Below are the code and all the weights of a small trained network. Each question names an input and a target symbol and asks about switching units off, where a switched-off unit gives its printed mean instead of its output.

import numpy as np


def w(rows, s, z=0):
    codes = np.array(rows[::2]) - 128.0
    scale = np.full(codes.shape[1], s)
    scale[-1] = z or s
    return codes * scale


def f(y):
    return y / 2 * (1 + np.tanh(0.7978845608 * (y + 0.044715 * y**3)))


def softmax(a):
    e = np.exp(a - a.max(-1, keepdims=True))
    return e / e.sum(-1, keepdims=True)


def log_softmax(a):
    a = a - a.max(-1, keepdims=True)
    return a - np.log(np.exp(a).sum(-1, keepdims=True))


def net(x, mask):
    ids = ['ΦΨβγεζθξπσω'.index(c) for c in x.split()]
    T = len(ids)
    res = E[ids] + P[:T]
    u = 0
    for l in range(3):
        q, k, v = (res @ M[l].T for M in (Q, K, V))
        z = softmax(np.where(np.tri(T) > 0, q @ k.T / 2**0.5, -1e9)) @ v
        res = res + np.where(mask[u], z, O[l][:, -1]) @ O[l][:, :-1]
        u += 1
        y = f(res @ A[l][:, :-1].T + A[l][:, -1])
        res = res + np.where(mask[u : u + 8], y, B[l][:, -1]) @ B[l][:, :-1]
        u += 8
    return log_softmax(res[-1] @ U[:, :-1].T + U[:, -1])


Q, K, V, O, A, B = {}, {}, {}, {}, {}, {}
E = w([
[141,123,176],'Φ',
[137,114,183],'Ψ',
[205,138,59],'β',
[170,170,138],'γ',
[170,140,117],'ε',
[211,65,69],'ζ',
[146,35,137],'θ',
[214,135,82],'ξ',
[152,97,1],'π',
[72,224,182],'σ',
[75,79,237],'ω',
],0.02)
P = w([
[120,117,118],'0',
[108,142,57],'1',
[254,118,167],'2',
[98,98,123],'3',
[93,123,74],'4',
[214,113,167],'5',
[96,96,119],'6',
[92,119,78],'7',
[197,130,159],'8',
],0.018)
Q[0] = w([
[103,208,68],'0.h1',
[255,186,101],'0.h1',
],0.0034)
K[0] = w([
[85,178,254],'0.h1',
[230,162,131],'0.h1',
],0.0033)
V[0] = w([
[171,44,109],'0.h1',
[3,168,134],'0.h1',
],0.003)
O[0] = w([
[1,43,213,179],'0.h1',
[95,156,92,5],'0.h1',
],0.0055,0.0029)
A[0] = w([
[153,97,84,41],'0.n1',
[152,185,130,6],'0.n2',
[91,207,168,107],'0.n3',
[139,206,9,95],'0.n4',
[131,99,70,43],'0.n5',
[132,150,178,52],'0.n6',
[82,229,30,126],'0.n7',
[170,127,62,48],'0.n8',
],0.011,0.0023)
B[0] = w([
[110,72,190,190],'0.n1',
[36,30,123,142],'0.n2',
[253,167,139,167],'0.n3',
[79,125,223,253],'0.n4',
[183,59,117,177],'0.n5',
[165,62,149,147],'0.n6',
[113,107,55,221],'0.n7',
[186,121,195,228],'0.n8',
],0.007,0.0052)
Q[1] = w([
[2,54,12],'1.h1',
[241,128,186],'1.h1',
],0.0056)
K[1] = w([
[99,39,128],'1.h1',
[140,180,2],'1.h1',
],0.013)
V[1] = w([
[183,156,174],'1.h1',
[172,115,1],'1.h1',
],0.0078)
O[1] = w([
[124,244,230,250],'1.h1',
[248,198,2,122],'1.h1',
],0.0061,0.0022)
A[1] = w([
[200,86,205,188],'1.n1',
[220,7,176,180],'1.n2',
[132,78,179,43],'1.n3',
[135,185,73,192],'1.n4',
[243,91,94,4],'1.n5',
[168,49,156,117],'1.n6',
[21,62,48,33],'1.n7',
[1,133,51,102],'1.n8',
],0.0089,0.0043)
B[1] = w([
[165,88,145,224],'1.n1',
[226,175,91,253],'1.n2',
[132,163,167,144],'1.n3',
[55,174,126,133],'1.n4',
[10,106,188,178],'1.n5',
[130,175,92,183],'1.n6',
[64,202,69,136],'1.n7',
[160,145,119,130],'1.n8',
],0.011,0.015)
Q[2] = w([
[16,156,2],'2.h1',
[57,97,72],'2.h1',
],0.0075)
K[2] = w([
[254,179,102],'2.h1',
[60,144,135],'2.h1',
],0.0087)
V[2] = w([
[154,184,59],'2.h1',
[172,2,122],'2.h1',
],0.0058)
O[2] = w([
[9,89,102,254],'2.h1',
[106,59,3,110],'2.h1',
],0.0027,0.0017)
A[2] = w([
[239,36,219,31],'2.n1',
[253,156,65,3],'2.n2',
[21,96,147,129],'2.n3',
[86,157,89,40],'2.n4',
[145,135,131,213],'2.n5',
[136,68,59,152],'2.n6',
[11,167,2,41],'2.n7',
[143,61,211,143],'2.n8',
],0.011,0.0061)
B[2] = w([
[84,95,140,253],'2.n1',
[77,150,153,241],'2.n2',
[11,142,85,132],'2.n3',
[115,127,230,130],'2.n4',
[147,159,66,163],'2.n5',
[56,139,123,142],'2.n6',
[175,64,173,147],'2.n7',
[156,93,116,165],'2.n8',
],0.011,0.025)
U = w([
[175,50,117,61],'Φ',
[123,7,95,81],'Ψ',
[101,122,137,254],'β',
[207,196,153,191],'γ',
[176,119,80,240],'ε',
[7,121,139,10],'ζ',
[89,194,117,158],'θ',
[103,161,182,252],'ξ',
[73,61,71,90],'π',
[95,248,184,17],'σ',
[84,92,204,62],'ω',
],0.014,0.0068)

Each question gives the input, a string of symbols that net reads in full, and the target symbol t.
The units are the heads (2 rows each of Q, K, V and O) and the neurons (one row each of A and B). Each row of codes is followed by its name. A weight is (code - 128) times the scale printed after its matrix; where a second scale follows, it is the last column's (O, A, B and U).
mask holds one flag per unit, layer by layer, with each layer's heads first. A switched-off unit (its flag False) gives its mean, the last column of its rows in O or B, instead of its output. The means were averaged over made-up inputs and are rounded, as every weight is.
A unit's drop is (log p(t) with every unit on - log p(t) with that unit switched off) / (log p(t) with every unit on - log p(t) with every unit switched off).
The circuit of an input: a set's keep is (log p(t) with only the set's units on - log p(t) with every unit switched off) / (log p(t) with every unit on - log p(t) with every unit switched off). Starting from the 12 units with the biggest drops (on a tie, the unit counted first), units are removed one at a time, each time the one whose removal leaves the highest keep (on an exact tie, the one counted first), for as long as the keep stays at least 0.8.
circuit, biggest first: the units of the circuit, biggest drop first
unit that matters most: the unit with the biggest drop
top k neurons: the k neurons with the biggest drops, biggest first
top k neurons in layer l: the k neurons of layer l with the biggest drops, biggest first
input ζ Φ γ β σ γ ε, target ε: unit that matters most -> 2.n2
input ω ω ε, target ω: circuit, biggest first -> (2.n1, 1.n1)
input Ψ γ γ ξ β ζ γ ξ β, target ξ: top 3 neurons -> (1.n2, 2.n2, 1.n6)
input ξ θ ζ γ π, target Ψ: circuit, biggest first -> (2.n7, 0.n7)
input ζ ξ ω γ γ ω ω ε σ, target ω: top 2 neurons in layer 0 -> (0.n3, 0.n6)
input ε ω γ Φ ω ξ, target ω: top 3 neurons -> (2.n1, 1.n1, 1.n5)
input γ ε ε σ Ψ γ σ ε ξ, target ω: top 4 neurons -> (2.n1, 1.n1, 2.n2, 1.n5)
input ω ξ ξ ξ ζ ξ γ, target γ: circuit, biggest first -> (2.n1, 1.h1)
input Φ ξ π, target ω: circuit, biggest first -> (2.n1, 2.n2, 0.n8)
input β γ θ, target ω: top 2 neurons -> (2.n1, 1.n2)
input γ ζ ξ γ γ ω θ, target θ: top 2 neurons -> (1.n7, 1.n5)
input ξ ξ θ, target ω: top 2 neurons -> (2.n1, 2.n2)
input ε ε ζ, target ω: top 3 neurons -> (2.n1, 1.n2, 2.n2)
input Φ σ ζ γ ε γ θ, target θ: unit that matters most -> 1.n5
input γ σ ω π γ, target ζ: top 3 neurons -> (1.n2, 1.n1, 2.n3)
input ω σ ξ θ ε π, target ω: top 3 neurons in layer 1 -> (1.n2, 1.n5, 1.n1)
input γ ξ ε, target ω: top 2 neurons in layer 0 -> (0.n4, 0.n7)
input ω ω γ γ ζ ζ β ξ β, target ξ: top 3 neurons -> (1.n2, 2.n2, 2.n1)
input σ Ψ γ, target ω: top 3 neurons -> (2.n1, 1.n1, 2.n2)
input γ γ π Ψ, target Ψ: circuit, biggest first -> (2.n2)
